Each row has a name. Each piece below is followed by the name of the row it came from, unless a question asks for something else. Each question is about the rows just above it. Some pieces are copies with a little noise. Places in a row count from 1.

k_869: [42  8  8  7]
k_795: [ 13 -30 -25  26]
k_307: [ 52 -12   9   2]
k_363: [  3 -37 -29   3]
k_459: [-28  22  -7  43]
[43  7  8  8]  k_869
At which places does k_869 hold [8]?  2 3
[ 52 -12  10   2]  k_307
[  3 -37 -30   4]  k_363
[-28  22  -6  43]  k_459

k_220: [  4   2 -13  -1  -1  -3  -4   4  -1  -1   1   8  -3]
k_302: [  1   0  10   2   1   2   7  -1   1   1  -2 -49   2]
k_869: [  6   3 -19   2   0  -7  18   3   0  -1   0  -8  -2]
k_889: [  1   0   4  -3  -1   3 -23   3  -1   0   1  -4  -1]
k_795: [ 2  0 -2  4  0 -3 25  2  1  2  0  0  2]
[  6   5 -18   2   0  -8  19   2   0  -1   2  -7   0]  k_869
Every place of [2] in k_795:  1 8 10 13
[  3   3 -12   0  -2  -4  -4   4   0   1   0   9  -3]  k_220

k_889: [ -2  20  39  48  45  32  12 -10 -28 -38 -38 -28 -13   3  15  20  18  11
   2  -5  -8  -5   2  11  16  17  10  -1 -15 -26 -32 -30 -20  -3  14  28
  35  34  25  10  -6 -18 -24 -24 -19 -11  -2   2   4   2   0  -1   1   8
  42  23  25  21  10  -7 -24 -38]
k_869: [ 19   9  -5 -22 -35 -42 -39 -26  -6  16  36  47  47  36  16  -6 -25 -37
 -38 -30 -16   0  13  20  19  13   4  -4  -8  -6   0   9  16  17  12   2
 -12 -24 -31 -31 -22  -7  11  26  35  35  27  13  -2 -16 -24 -24 -20 -12
  -4   2   4   3   0  -1   1   6]
k_795: [ 30  33  29  14  -5 -26 -41 -48 -43 -27  -5  19  38  48  46  34  15  -6
 -23 -32 -33 -27 -16  -4   5   9  10   7   5   4   6  11  15  17  14   5
  -7 -20 -30 -34 -30 -18  -1  17  31  37  35  23   7  -9 -22 -27 -24 -15
  -4   6  11  11   5  -3 -10 -12]
k_459: [ 26  43  51  46  30   7 -18 -38 -48 -46 -34 -15  -3  22  31  31  24  13
  -3  -7 -10  -8  -4   1   2   0  -6 -13 -18 -19 -14  -3  10  23  31  32
  25  11  43 -20 -30 -31 -25 -14   0  11  17  17  11   4  -2  -4  -2   4
  10  15  14   7  -6 -20 -32 -36]
k_302: [  5  21  30  29  22  10  -2  -9 -11  -7   0   6   8   6  -1 -11 -20 -24
 -22 -12   2  17  29  35  31  20   4 -12 -25 -30 -28 -20  -8   3  11  14
  12   8   4   2   3   7  12  14  12   5  -8 -21 -33 -38 -33 -19   2  24
  41  50  47  33  10 -14 -35 -47]
k_779: [ 28  29  23  14   5  -2  -4  -4  -3  -4  -6 -11 -17 -21 -21 -15  -3  12
  26  36  38  31  15  -5 -23 -37 -41 -36 -22  -3  15  27  30  26  15   2
  -9 -14 -13  -6   3 -21  12   8  -2 -13 -23 -27 -24 -12   5  22  36  41
  36  21   2 -18 -34 -40 -38 -26]
k_363: [ 22  16   9   3  -1  -1   1   3   2  -4 -12 -20 -26 -27 -20  -6  12  29
  42  45  38  21  -2 -25 -43 -50 -46 -30  -9  14  31  39  37  27  11  -4
 -15 -20 -17 -11  -3   3   4   1  -6 -12 -15 -12  -4   8  20  28  30  23
  11  -6 -21 -31 -34 -28 -16  -1]
k_127: [ 28  21  12   3  -2  -4  -4  -3  -4  -7 -13 -18 -21 -20 -12   1  16  29
  38  37  28  10 -10 -27 -39 -41 -33 -17   2  18  29  30  24  12  -1 -11
 -14 -11  -4   5  11  12   6  -4 -16 -25 -28 -22  -8   9  26  38  40  33
  17  -3 -23 -36 -41 -36 -23  -6]
k_837: [ 26  30  25  12  -6 -25 -39 -44 -39 -23  -1  21  37  45  42  29  11  -8
 -23 -30 -30 -24 -14  -4   3   6   7   6   5   7  11  16  19  18  12   1
 -13 -27 -37 -38 -30 -14   6  26  39  43  36  22   2 -17 -29 -34 -29 -17
  -3   9  16  16  10   1  -7 -11]
At which places does k_779 hold [-21]?  14 15 42
[ 26  43  51  47  30   7 -19 -37 -48 -46 -34 -15  -3  22  31  31  24  13
  -3  -7 -10  -8  -4   0   2   1  -6 -12 -17 -20 -14  -3  10  24  31  32
  25  11  43 -20 -31 -30 -25 -14   0  11  17  17  11   4  -2  -4  -2   4
  10  15  13   7  -7 -20 -32 -36]  k_459
Places of [43] in row k_459:  2 39
[ 29  31  30  14  -6 -25 -42 -48 -44 -26  -4  18  38  48  45  33  14  -7
 -23 -31 -33 -28 -15  -4   4  10  10   9   3   4   6  11  15  19  13   4
  -8 -21 -28 -36 -30 -19   0  18  31  37  35  21   7  -8 -22 -27 -24 -14
  -3   6  11  11   4  -4 -12 -12]  k_795
[ 28  30  23  14   4  -3  -3  -4  -3  -3  -7 -11 -17 -21 -22 -15  -2  12
  26  38  38  31  16  -4 -24 -36 -41 -36 -21  -4  16  26  31  27  15   2
  -8 -14 -12  -6   3 -22  12   8  -2 -13 -23 -25 -23 -12   6  23  36  40
  36  21   1 -18 -34 -40 -37 -27]  k_779
[ 20   8  -5 -21 -36 -43 -39 -26  -6  16  36  47  47  35  16  -5 -25 -37
 -38 -30 -16   0  13  20  18  12   4  -4  -8  -6   0   9  16  16  11   2
 -12 -24 -30 -32 -21  -7  10  26  35  35  27  13  -2 -16 -24 -23 -20 -13
  -4   2   4   3  -1  -2   1   6]  k_869
[ 26  31  26  12  -7 -25 -39 -44 -39 -23   1  19  36  43  40  31  10  -7
 -23 -31 -30 -24 -13  -4   0   5   8   5   4   6  10  15  19  20  11   2
 -14 -29 -37 -38 -28 -15   7  27  39  42  37  21   2 -18 -30 -32 -29 -20
  -3   8  13  17  12   2  -5 -12]  k_837

k_459: [ -2  14 -13 -14 -12  19  21 -35]
k_837: [22 16 -7 16 -7 16 36 -2]
k_363: [  5  22  -8 -21  -2  10  33 -14]
k_795: [ -4  12 -18  -2  15  26  15 -41]
k_302: [ -8  -9 -31  31 -27  -6 -28 -27]
k_307: [ -1  -1 -24  -7 -24  -9 -20 -17]
k_869: [ 34   9  22   3 -16   1 -30  39]
k_779: [ 21  -6  26  -5 -20  -5 -31  44]
k_889: [-13 -36  -3   2  24   9  19   3]
k_127: [-18 -47   9 -14  11   7   9  11]
k_819: [-17 -43  11 -16   9   3  -2  24]
k_220: [  2 -22 -10   0  30  -1  17   2]
[-12 -36  -3   2  26  10  19   3]  k_889
[-17 -41  12 -17   8   3  -3  24]  k_819
[ -7 -10 -31  30 -27  -5 -29 -26]  k_302
Every place of [-8] in k_363:  3
Places of [16] in row k_837:  2 4 6

k_837: [ 51   2 -12 -37]
k_220: [-6  8 -3 -4]
k_779: [ -2 -36  -2  -2]
Places of [-37] in row k_837:  4
Every place of [-3] in k_220:  3
Every place of [-2] in k_779:  1 3 4
[-6  9 -4 -3]  k_220

k_819: [ -6   1 -14  -4  58   2   2  18 -14  -7  -2]
k_795: [ 2  5  1  4  0  5  2  2 28  1 -2]
k_869: [ 3 -2  5  5  7  2  1  2  6  6 -3]
k_302: [ 1  3 -1  3 11 10  4  3  0 -4  0]
k_307: [-3  1 -6  4 -6  4 -6  4  6  4  1]
k_459: [  4  -2   6   6 -10   3   1  -5  20   3  -3]
Places of [3] in row k_302:  2 4 8
Every place of [4] in k_307:  4 6 8 10
At which places does k_869 hold [3]?  1

k_307: [ 23 -30  24  23  23  19  15  23  18]
k_819: [ 24 -30  24  27  20  20  10  -5  12]
k_837: [-12  15  43  24  17   6  30  -2   6]
k_220: [ 27 -27  27  29  27  19  14  -2  13]
k_889: [ 18 -24  23  30  18  18  20  -8  20]
k_459: [-22   7  28  18  43  12  15 -13   5]
k_302: [  8 -38  14  19  30  24  -6 -17  12]
k_869: [ 18 -24  23  30  18  18  15  -8  20]
k_127: [-29   5  19   4  47  13   2 -19   0]
[-23   7  25  18  44  11  14 -13   4]  k_459
Places of [23] in row k_307:  1 4 5 8
Places of [19] in row k_302:  4
At which places does k_220 hold [27]?  1 3 5
Where do [ 18 -24  23  30  18  18  20  -8  20] appear?  k_889

k_127: [ 14  -3 -17  13  13   8 -20  10 -10  14  14   6   1   8  17  -8  11   3
  14  -4  -7]
k_837: [ 17  -5  -7  12 -14  -7   2 -13  -6 -43  -2  17  -4   8 -10  -4 -18  26
 -16 -14 -14]
k_363: [-29  15  52  13  31  10  37 -29  39 -27 -16 -20 -14 -22 -48  21 -28  10
  15  24  -1]
k_819: [ 27  -3 -27  14 -22   1 -11   4 -10  -9  -4   6   5  16   6  -6   4  10
 -11  -7  -6]
k_869: [ 14   0  -1  -7   3   0  -2  -2  -9 -11  -6  -5  -5   0 -13   4  -2   9
  -1   5  -4]
k_779: [ 26 -12 -46  40 -33  -4 -23  23 -33 -33  11  18  12  25  34 -33  11 -14
 -15 -17  -5]
k_302: [ 14   0  -1  -7   3   0  -2  -2  -9 -11  -6  -5  -5  25 -13   4  -2   9
  -1   5  -4]
k_220: [-11  -6  -4   4  -5 -11  11  -5  -6  -9   3   9   3  -1   1   1  -2   7
  11 -11   4]
[ 14  -1  -2  -8   4   0  -2  -1 -10 -11  -7  -5  -4   0 -14   4  -3   9
  -2   4  -5]  k_869
[ 27  -4 -27  14 -22   2 -12   4 -10 -10  -3   6   2  15   6  -7   4  11
 -11  -7  -7]  k_819
Places of [14] in row k_127:  1 10 11 19
Every place of [-33] in k_779:  5 9 10 16

k_819: [ 14   0 -16  21  -4]
k_127: [ 11   0 -16  21  -4]
k_302: [  7   1  15 -12  -7]
k_795: [ 7  8 14  9 -3]
k_220: [ 7  1 15 -5 -4]
k_307: [  1 -19   0   9   0]
k_459: [ 10  -2 -16  20  -4]
k_363: [ 16  40  63 -48  -9]
k_837: [12 17  9  7 -6]
k_889: [  1 -19 -12   1  -5]
At which places does k_889 hold [1]?  1 4
[ 15  39  62 -48  -7]  k_363

